[-145 -139   -1 -107 -308  357 -119   15  213  163 -264  856 -435 -562
 -157  415  -94  176 -432  103 -733 -446 -288  535 -270  -41 -102  113
  337   82  -11  110   -3   51]	4
[ 113  366 -253  -33  -63   14 -323  -90 -297 -131   82 -590 -137   31
 -179   36  559  248   23  -81 -459  -90  155 -268  110 -431   26  236
  356   70  189  291 -336 -295]	7
[-354 -168   49 -151 -291  156  159  148  228  251  -95  770 -279 -479
    8  257 -317   88 -305   -7 -298 -159 -112  297  -85  273  -42   -6
  136  240   91 -104   44   31]	4
[ 398  332 -141 -156  221 -207 -282 -124 -248   69  108 -326  170   53
  102 -454  537   76  210 -508  -67  805  462 -212  278 -550 -137  155
  182  183  229 -475  -99  193]	4
[ 362  455 -372  212  -27 -228 -277  -91 -359 -155  174  180  296   50
 -493  128  505  133  -63  -57 -350   48  410  -57  287 -472   30 -114
  281  399 -142 -208 -317 -149]	5
[  97  277 -278   83 -138   75 -219  -54 -221  -84   17 -198 -182  -51
 -228  -17  443  301 -112  -76 -526 -159  122 -354  114 -472  145  184
  256   53  109  274 -351 -411]	0
[ 312  324 -270 -230  151 -214 -116 -195 -366 -103   97  -15  339  -47
    4 -530  410   46  194 -245  -34  760  487 -219  393 -650  -62  108
  195  270  310 -622  -52  255]	8
[ 451  359 -171 -225  238 -166 -354 -139 -238   47  101 -115  191   79
   64 -436  612   81  201 -370  -62  763  427 -214  185 -523 -143  108
  166  162  214 -391  -87  198]	1
[ 455  273 -167 -117  201 -315 -245 -133 -180 -119   55 -292  262  -12
  141 -558  560   44  189 -451    3  861  470 -139  370 -589  -40  225
  315  148  296 -664   38  262]	7
[ 461  233 -502  268 -194 -109 -293  -63 -225 -374  178  356   88 -229
 -535   95  302  144 -178   87 -381  -68  135   -8  326 -555  -40 -164
  356  263   -7 -266 -214 -132]	2
[ 488  292 -576  250 -177  -69 -384 -172 -218 -398  148  669  121 -230
 -578  115  342  184 -219  165 -484 -111  178  -18  247 -678  -34 -156
  367  249  -34 -258 -259 -109]	1
[-288 -210   93 -126 -241  178  105   30  175  329 -143  783 -316 -484
  -14  278 -274  109 -354 -155 -429 -182 -163  394 -133  179  -70   21
  153  198   89 -167   49  104]	2
[ 542  277 -468  330 -204 -161 -367 -113 -126 -378  160  455   51 -196
 -527   71  301  140 -186   -3 -400  -29  204   29  255 -604  -72 -163
  294  212  -44 -278 -201 -115]	5
[ 518  354 -195  -95  128 -329 -222 -145 -126 -217   30 -273  252  -93
   49 -595  595   74  138 -387 -119  804  537  -37  400 -609  -15  276
  422   79  306 -621   41  260]	6
[ 121  320 -119    3  -11  -24 -279  -98 -225  -87   13 -669 -137   39
 -119   11  552  214   12 -176 -464  -68  107 -111   76 -360   51  315
  329  -36  179  300 -247 -247]	7
[ 436  220 -436  321 -184 -122 -271 -158 -216 -379  128  371  153 -256
 -527  105  329  150 -202   37 -458 -134  147   73  334 -582   15 -110
  349  249   15 -325 -206 -109]	2
[-146    7   80 -189 -206  119 -163 -195  156   94 -237  875  -90 -300
   -2  268  119  143 -240  127 -473 -228 -112  586 -273   21  -50   94
  267  117  -36  -56   68  176]	8
[ 287  405 -260 -262  205 -232  -84 -156 -387  -72  166   32  349 -104
  -53 -492  398   42  182 -232 -157  743  538 -163  475 -656  -37  145
  246  274  258 -626 -103  189]	5
[ 570  321 -187  -83  154 -276 -288 -130 -169 -162   21 -412  148  -17
   72 -525  625   67  203 -421  -87  774  450 -145  330 -639  -62  234
  367   26  314 -566   -3  246]	3
[ -99  -11   43 -150 -220   60  -71 -195  175   99 -157  821 -113 -416
  -23  206   -7  136 -274   52 -522 -169  -80  586 -188  -35 -109   99
  304   59   -7 -140   86  245]	2
[ 484  304 -544  274 -175 -123 -367 -133 -159 -370  167  621   66 -229
 -595  111  315  144 -218  116 -501  -76  188   40  279 -638  -55 -183
  292  234  -81 -254 -265 -123]	8
[ 327  313 -318 -148  158 -235 -103 -192 -348 -119  174   86  282 -183
  -57 -469  305   58  138 -289 -194  732  489 -134  505 -735  -92  133
  236  257  257 -698  -67  221]	2
[ 334  453 -295 -256  205 -267 -142 -174 -343  -68  156   -3  340  -41
  -34 -510  456   45  218 -244  -98  782  565 -216  442 -656  -54  130
  229  248  269 -603 -148  179]	3
[-314 -209   41 -153 -326  216  108   37  174  243 -143  886 -332 -538
    1  292 -312  137 -342  -31 -404 -219 -183  360 -124  165  -38   14
  166  226  127 -179   17   61]	4
[ 126  355 -229  -59   -5   27 -364  -50 -347  -37  120 -612 -170   79
 -166   40  563  248   38 -145 -468  -42  185 -339  103 -433  -34  192
  303  127  167  308 -347 -310]	5
[-319 -167   63 -176 -316  158  143  -49   74  281 -167  731 -251 -464
   -6  216 -214  137 -318  -99 -387 -137 -143  384 -112  122   21   43
  187  251   98 -232   31  114]	7
[-255 -131  129 -188 -254  309    3   28   76  318 -280  686 -316 -436
  -71  371  -25  156 -364   49 -627 -372 -257  510 -262   70  -12  136
  281  164  -33   88   -2   63]	4
[ 106  367 -245   48 -114   25 -277 -101 -214  -60  -10 -265 -107  106
 -206  -37  585  311  -65  -69 -457 -147  204 -393   31 -426  154  196
  254   33   75  342 -404 -424]	8
[ 378  357  -55 -282  253 -262 -224 -236 -230  104   75  -85  204   71
  144 -507  532   28  214 -386    6  860  382  -31  201 -467  -71  164
  154   90  267 -552  -60  232]	1
[ 534  251 -235  -21  153 -224 -335 -220  -83 -217  -20 -108  216  -40
   84 -507  516   61  128 -396  -97  729  468  -93  262 -697 -114  199
  316   60  334 -578   76  325]	6
[  45  290 -174   -9 -144   72 -193  -75 -330   93   17 -485 -335  -20
 -250   91  484  272  -74 -232 -541 -163   31 -253   85 -361  189  254
  316   32   87  258 -391 -412]	0
[ 480  209 -200  -62  184 -279 -298 -149 -154 -125   52 -213  198  -59
   83 -489  539   82  121 -481  -88  789  445 -119  334 -602  -75  211
  322  145  280 -630   90  281]	1
[ 323  331 -243 -181  184 -275  -53 -175 -365  -59  153 -169  333 -116
  -39 -524  360   25  169 -363 -118  769  534 -154  500 -648  -73  160
  265  262  307 -695  -74  223]	5
[ 471  370 -546  280 -150 -147 -314 -181 -282 -350  123  420  293 -110
 -586  107  479  177 -153   67 -438  -80  304  -12  301 -582   53 -133
  347  289  -71 -183 -283 -121]	6
[ 384  343 -344 -162  122 -288 -144 -166 -285 -154  183  -14  288 -109
  -33 -553  376   33  172 -279  -23  805  503 -206  461 -646  -82   87
  219  239  302 -658  -44  189]	0
[ 393  490 -466  251  -46 -235 -345  -64 -357 -227  192  142  297   85
 -543  121  571  171  -37   -7 -363   25  463 -174  319 -526   15 -134
  276  409 -212 -136 -349 -164]	3
[-325 -232   57 -195 -311  163  125  -28   66  253 -125  882 -268 -463
   32  262 -279  143 -286  -21 -296 -133 -213  366 -136  175    1  -10
  141  256   96 -260   52  115]	4
[ 132  324 -231   77 -155    9 -220  -74 -246 -119  -19 -490 -128   46
 -201  -58  569  291  -73  -88 -426 -131  145 -342  101 -395  206  235
  319   27  165  292 -353 -400]	7
[  92  363 -239   39 -119   33 -268  -43 -263 -106   17 -455  -98   69
 -179   24  616  304  -32  -50 -446 -189  168 -421   81 -398  194  217
  336   92  145  338 -368 -435]	0
[  57  402 -138   17 -128  -10 -198  -33 -336   79   39 -751 -279  116
 -210   23  553  262  -13 -271 -459 -102  185 -316   84 -304  180  284
  300   47   78  328 -384 -436]	0
[-112  -51   51 -117 -221  122 -132 -183  183    2 -243  848 -125 -389
  -20  264   36  134 -286  167 -537 -273 -127  603 -239  -68  -55  133
  320   76  -12 -122  110  247]	7
[-212 -125  152 -180 -253  260  -15  -40  106  229 -285  720 -248 -420
  -85  382   -3  148 -351   68 -559 -393 -301  616 -277  125    2  118
  284   93  -40  108   58   94]	2
[ 462  441 -147 -252  265 -218 -348 -157 -211   -7   84  -76  234   87
   85 -472  611   43  206 -325  -58  777  452 -123  197 -526 -100  156
  228  121  269 -416  -84  155]	5
[-383 -126   15 -199 -283  215  111   95  160  179 -100  865 -259 -472
  -53  305 -280  100 -305  124 -338 -251 -160  304  -85  206  -13  -24
  170  269   93  -96  -28   -5]	7
[ 390  345 -444  320 -239 -396 -145 -116 -320 -315  270  193  116 -159
 -604  -32  284  142 -151  -47 -400  141  381  171  453 -451  -20 -127
  214  322 -209 -353 -177  -74]	8
[ 526  286 -432  318 -164 -172 -353 -168 -188 -311  126  378   98 -149
 -533   57  355  140 -201  -75 -416  -23  221   49  240 -597  -33 -135
  293  229  -17 -293 -209  -95]	5
[ 382  337 -475  272 -194 -339 -197 -154 -283 -288  200  427  216 -107
 -565   22  324  142 -127   60 -371   80  345  123  356 -459    3 -152
  193  328 -220 -293 -167  -51]	3
[-161    1   78 -218 -213  146 -124 -190   51  110 -226  814  -87 -301
    1  255   95  182 -225  146 -482 -243 -129  523 -257    1  -39   73
  275  157    4  -73   35  188]	3
[  23  277 -168  -10 -104   35 -191  -39 -333   97   45 -533 -312    8
 -238   88  486  247  -57 -221 -518 -140   61 -266  122 -339  180  279
  318   73   83  200 -397 -419]	7
[ 389  313  -73 -259  234 -214 -258 -153 -261   60   48 -208  215   66
  129 -453  555   46  220 -410    6  781  357  -81  196 -446  -96  140
  186  140  275 -452  -28  245]	3
[  68  286 -101  -11 -103   -6 -220    8 -304   55   17 -719 -307   35
 -183   40  570  234  -30 -267 -488 -106  111 -244  122 -274  159  315
  355   64  136  218 -319 -375]	8
[-151  -47   85 -142 -209  120 -106 -198  191   32 -202  899 -139 -397
   -2  296  -38  130 -268  148 -513 -290 -176  634 -224  -32  -77  112
  283   52   18 -124   95  191]	2
[  51  324 -222   84 -131   29 -191  -63 -204  -50    7 -390 -191   38
 -170  -61  467  303  -84 -136 -495 -125  179 -398   97 -454  148  230
  284    7  146  294 -383 -432]	8
[-172  -35   73 -118 -238  111   26 -166  142  179 -192  879 -156 -411
  -25  185  -39  152 -305   27 -561 -158  -45  529 -189  -77  -21  100
  280   73  -35 -167   41  218]	6
[  63  323  -88  -59  -50   -3 -227  -52 -375  105   64 -665 -299  113
 -216   89  520  227   25 -252 -422  -94   88 -231   83 -271  138  268
  260   58   78  231 -388 -419]	5
[  -4  257  -96  -34 -125   57 -176    6 -381  143   22 -721 -359   74
 -190   97  508  252  -22 -262 -442 -127   16 -271   82 -254  195  282
  291   85   88  263 -381 -440]	7
[ 193  321 -290  122 -120   -9 -304 -123 -147 -151   28 -227 -182   21
 -247   30  458  261  -85  -64 -478 -183  135 -301   60 -456  108  194
  278  -36  130  283 -349 -416]	5
[ 294  341  -73 -280  264 -180 -247 -109 -251   80   98 -187  228   65
  110 -425  593   45  222 -336  -76  716  401 -183  243 -462  -98  127
  166  176  236 -403 -100  206]	8
[-157 -127   74 -147 -269  250  -57  -30   96  258 -269  804 -318 -459
 -125  355  -17  163 -402   -3 -656 -324 -234  598 -235   38  -27  101
  312  150  -38   12   43   79]	5
[ 424  348 -172 -212  268 -166 -337 -102 -212   22   77 -125  234   70
   96 -440  618   44  205 -346  -53  754  428 -224  214 -537 -110  136
  194  172  239 -414  -87  189]	7
[  66  324 -134   33 -106   11 -250  -20 -299   20   16 -730 -279   85
 -195  130  566  242    1 -177 -469 -183  114 -253   76 -276  157  316
  334   46   92  308 -362 -411]	4
[-225 -168   36 -126 -302  141   75   45  229  276 -138  717 -315 -452
  -19  254 -229  105 -307 -119 -319 -122 -129  358 -140  199  -77   -7
  142  197  105 -160   26   72]	4
[ 489  362 -168 -200  264 -172 -367 -144 -209   60   75 -140  234  106
   70 -461  627   39  209 -382  -25  765  447 -237  188 -538 -168   97
  166  158  218 -414  -97  219]	2
[ 360  375 -482  268 -227 -366 -183 -223 -360 -291  216  379  201 -101
 -555  -26  303  160 -135   11 -385  142  372  152  365 -521   28 -118
  203  359 -235 -342 -135  -33]	0
[-185  -13   68 -127 -164  112 -130 -129  107  163 -207  708  -32 -308
  -14  273  142  157 -287    2 -533 -234  -18  500 -202   27  -37  119
  330  203  -44  -72   49  186]	7
[ 330  450 -463  238  -80 -202 -239  -56 -394 -116  192  152  291   17
 -555  149  511  164  -84  -65 -388   39  424 -152  334 -476   54 -131
  269  436 -190 -135 -360 -155]	4
[ 506  293 -547  305 -183 -174 -364 -136 -197 -401  170  404  175 -186
 -559   88  374  152 -180   55 -378  -31  212  -18  283 -598  -38 -155
  340  271  -28 -224 -213  -82]	4
[ 460  318 -135 -182  228 -229 -297 -147 -111 -102  -10 -150  229  -48
  130 -516  562   52  165 -378 -121  746  456  -79  276 -605  -98  236
  316   81  325 -548   16  289]	3
[ 236  336 -311 -218  158 -262  -14 -195 -359  -79  207  112  327 -157
  -42 -488  258   11  163 -211  -47  773  452 -165  510 -627  -24   95
  199  252  327 -693 -131  165]	4
